Below are the code and all the weights of a small trained network. Each question names an input and a target symbol and asks about switching units off, where a switched-off unit gives its printed mean instead of its output.

import numpy as np


def w(rows, s, z=0):
    codes = np.array(rows[::2]) - 128.0
    scale = np.full(codes.shape[1], s)
    scale[-1] = z or s
    return codes * scale


def norm(h):
    return h / np.sqrt((h * h).mean(-1, keepdims=True) + 1e-5)


def softmax(a):
    e = np.exp(a - a.max(-1, keepdims=True))
    return e / e.sum(-1, keepdims=True)


def log_softmax(a):
    a = a - a.max(-1, keepdims=True)
    return a - np.log(np.exp(a).sum(-1, keepdims=True))


def net(x, mask):
    ids = ['ΔΩβγημτ'.index(c) for c in x.split()]
    T = len(ids)
    res = E[ids] + P[:T]
    u = 0
    for l in range(3):
        r = norm(res)
        for j in range(2):
            rows = slice(3 * j, 3 * j + 3)
            q, k, v = (r @ M[l][rows].T for M in (Q, K, V))
            z = softmax(np.where(np.tri(T) > 0, q @ k.T / 3**0.5, -1e9)) @ v
            o = O[l][rows]
            res = res + np.where(mask[u + j], z, o[:, -1]) @ o[:, :-1]
        u += 2
    return log_softmax(norm(res)[-1] @ U[:, :-1].T + U[:, -1])


Q, K, V, O = {}, {}, {}, {}
E = w([
[141,145,92,115],'Δ',
[132,121,111,116],'Ω',
[119,99,70,88],'β',
[146,177,173,166],'γ',
[144,110,117,133],'η',
[128,152,110,139],'μ',
[192,113,6,197],'τ',
],0.024)
P = w([
[58,114,184,145],'0',
[254,130,192,104],'1',
[213,155,132,73],'2',
[186,145,142,86],'3',
[176,145,142,85],'4',
[156,156,161,93],'5',
[114,149,170,71],'6',
[110,154,167,75],'7',
[91,170,187,57],'8',
],0.0068)
Q[0] = w([
[61,111,242,172],'0.h1',
[13,18,40,143],'0.h1',
[130,162,213,64],'0.h1',
[22,218,236,90],'0.h2',
[127,42,3,57],'0.h2',
[130,220,71,107],'0.h2',
],0.0068)
K[0] = w([
[88,192,131,76],'0.h1',
[194,117,24,175],'0.h1',
[119,179,221,45],'0.h1',
[46,172,181,197],'0.h2',
[75,88,2,158],'0.h2',
[89,192,117,128],'0.h2',
],0.0091)
V[0] = w([
[147,137,174,46],'0.h1',
[109,118,76,160],'0.h1',
[37,107,251,113],'0.h1',
[120,130,56,117],'0.h2',
[138,181,183,89],'0.h2',
[254,101,83,72],'0.h2',
],0.0067)
O[0] = w([
[2,152,175,89,142],'0.h1',
[141,118,59,125,121],'0.h1',
[95,94,150,72,30],'0.h1',
[137,169,182,152,174],'0.h2',
[68,49,77,117,151],'0.h2',
[106,157,170,144,255],'0.h2',
],0.0082,0.0045)
Q[1] = w([
[196,171,171,145],'1.h1',
[140,126,65,231],'1.h1',
[254,58,12,169],'1.h1',
[89,26,159,166],'1.h2',
[149,250,51,213],'1.h2',
[60,82,217,12],'1.h2',
],0.0069)
K[1] = w([
[105,117,146,171],'1.h1',
[199,87,184,126],'1.h1',
[119,189,6,223],'1.h1',
[112,129,109,25],'1.h2',
[195,76,71,114],'1.h2',
[105,112,255,143],'1.h2',
],0.0075)
V[1] = w([
[7,212,253,185],'1.h1',
[8,131,46,138],'1.h1',
[155,116,251,115],'1.h1',
[181,100,90,63],'1.h2',
[36,83,83,64],'1.h2',
[131,148,161,45],'1.h2',
],0.006)
O[1] = w([
[232,163,79,100,177],'1.h1',
[131,119,41,253,40],'1.h1',
[120,99,43,64,169],'1.h1',
[28,76,90,113,131],'1.h2',
[244,79,118,114,4],'1.h2',
[125,142,40,130,141],'1.h2',
],0.0055,0.004)
Q[2] = w([
[101,101,129,210],'2.h1',
[154,144,177,147],'2.h1',
[65,197,55,142],'2.h1',
[89,240,112,113],'2.h2',
[99,248,129,137],'2.h2',
[135,191,123,135],'2.h2',
],0.015)
K[2] = w([
[199,170,105,8],'2.h1',
[55,92,174,109],'2.h1',
[226,84,78,186],'2.h1',
[172,61,76,230],'2.h2',
[212,90,77,247],'2.h2',
[228,64,86,155],'2.h2',
],0.012)
V[2] = w([
[147,110,118,222],'2.h1',
[132,111,96,230],'2.h1',
[165,144,66,79],'2.h1',
[28,254,194,138],'2.h2',
[45,83,227,20],'2.h2',
[220,213,133,113],'2.h2',
],0.0089)
O[2] = w([
[126,143,187,171,153],'2.h1',
[141,116,109,214,157],'2.h1',
[247,117,161,177,147],'2.h1',
[100,205,103,172,77],'2.h2',
[111,92,32,154,1],'2.h2',
[112,206,108,71,162],'2.h2',
],0.012,0.0092)
U = w([
[94,239,113,166,90],'Δ',
[195,27,147,79,167],'Ω',
[175,35,200,210,81],'β',
[197,144,103,22,111],'γ',
[76,87,98,99,255],'η',
[40,97,168,214,85],'μ',
[248,153,106,203,91],'τ',
],0.015,0.0056)

Each question gives the input, a string of symbols that net reads in full, and the target symbol t.
The units are the heads (3 rows each of Q, K, V and O). Each row of codes is followed by its name. A weight is (code - 128) times the scale printed after its matrix; where a second scale follows, it is the last column's (O and U).
mask holds one flag per head, layer by layer. A switched-off head (its flag False) gives its mean, the last column of its rows in O, instead of its output. The means were averaged over made-up inputs and are rounded, as every weight is.
A unit's drop is (log p(t) with every unit on - log p(t) with that unit switched off) / (log p(t) with every unit on - log p(t) with every unit switched off).
The circuit of an input: a set's keep is (log p(t) with only the set's units on - log p(t) with every unit switched off) / (log p(t) with every unit on - log p(t) with every unit switched off). Starting from all 6 units, units are removed one at a time, each time the one whose removal leaves the highest keep (on an exact tie, the one counted first), for as long as the keep stays at least 0.8.
circuit, biggest first: the units of the circuit, biggest drop first
unit that matters most: the unit with the biggest drop
heads that matter: for each layer, one digit per head in row order, 1 if its drop is at least 0.15 and else 0, layers parted by /
drop of u: that unit's drop, to one decimal
input Δ η Δ β η Δ β β β, target Δ: circuit, biggest first : (2.h2; 1.h1)
input η Δ Δ, target η: unit that matters most : 1.h1
input μ τ Δ, target Δ: heads that matter : 01 / 10 / 10
input Δ β β Ω Ω η μ μ Ω, target Δ: circuit, biggest first : (0.h2; 2.h2)
input η Δ Δ γ Δ γ γ γ, target η: circuit, biggest first : (0.h1; 2.h2; 2.h1; 1.h1)
input μ μ γ Δ Δ γ μ μ, target μ: circuit, biggest first : (1.h1; 0.h2; 0.h1; 2.h2)
input Ω β μ μ, target Ω: circuit, biggest first : (0.h1; 2.h2)
input γ Δ Ω γ Δ η η, target γ: circuit, biggest first : (1.h1; 0.h1; 2.h1)
input μ Δ β Ω Δ, target μ: heads that matter : 11 / 10 / 11
input β β Δ γ β, target β: circuit, biggest first : (1.h1; 1.h2; 2.h1)
input τ β Ω μ β γ, target γ: heads that matter : 01 / 00 / 01
input β β μ, target β: circuit, biggest first : (1.h1; 2.h2)
input Ω γ Δ μ β γ γ β, target Ω: circuit, biggest first : (0.h1; 1.h2; 2.h2; 1.h1)
input η β μ Δ Δ, target η: circuit, biggest first : (0.h1; 1.h1; 2.h2; 2.h1)
input Δ γ μ, target Δ: circuit, biggest first : (2.h2)
input γ Δ μ, target γ: circuit, biggest first : (0.h1; 1.h1; 2.h1)
input Δ Δ μ, target Δ: circuit, biggest first : (2.h2; 0.h2)
input β γ μ, target β: circuit, biggest first : (1.h1; 1.h2; 2.h2)
input γ β Δ Δ μ γ γ, target γ: heads that matter : 11 / 10 / 00
input Δ Δ Ω, target Δ: heads that matter : 00 / 00 / 01
input β Δ γ, target β: heads that matter : 00 / 11 / 01
input β β Δ η, target β: heads that matter : 11 / 11 / 01
input Δ Ω η, target Δ: heads that matter : 00 / 00 / 01
input β Δ Ω γ η, target β: heads that matter : 11 / 11 / 11
input Ω β γ γ, target Ω: drop of 0.h1 : 2.0
input μ Δ Δ Δ Δ η γ, target μ: drop of 2.h2 : 0.7
input β η Δ Δ μ τ τ β β, target β: drop of 0.h1 : -0.1
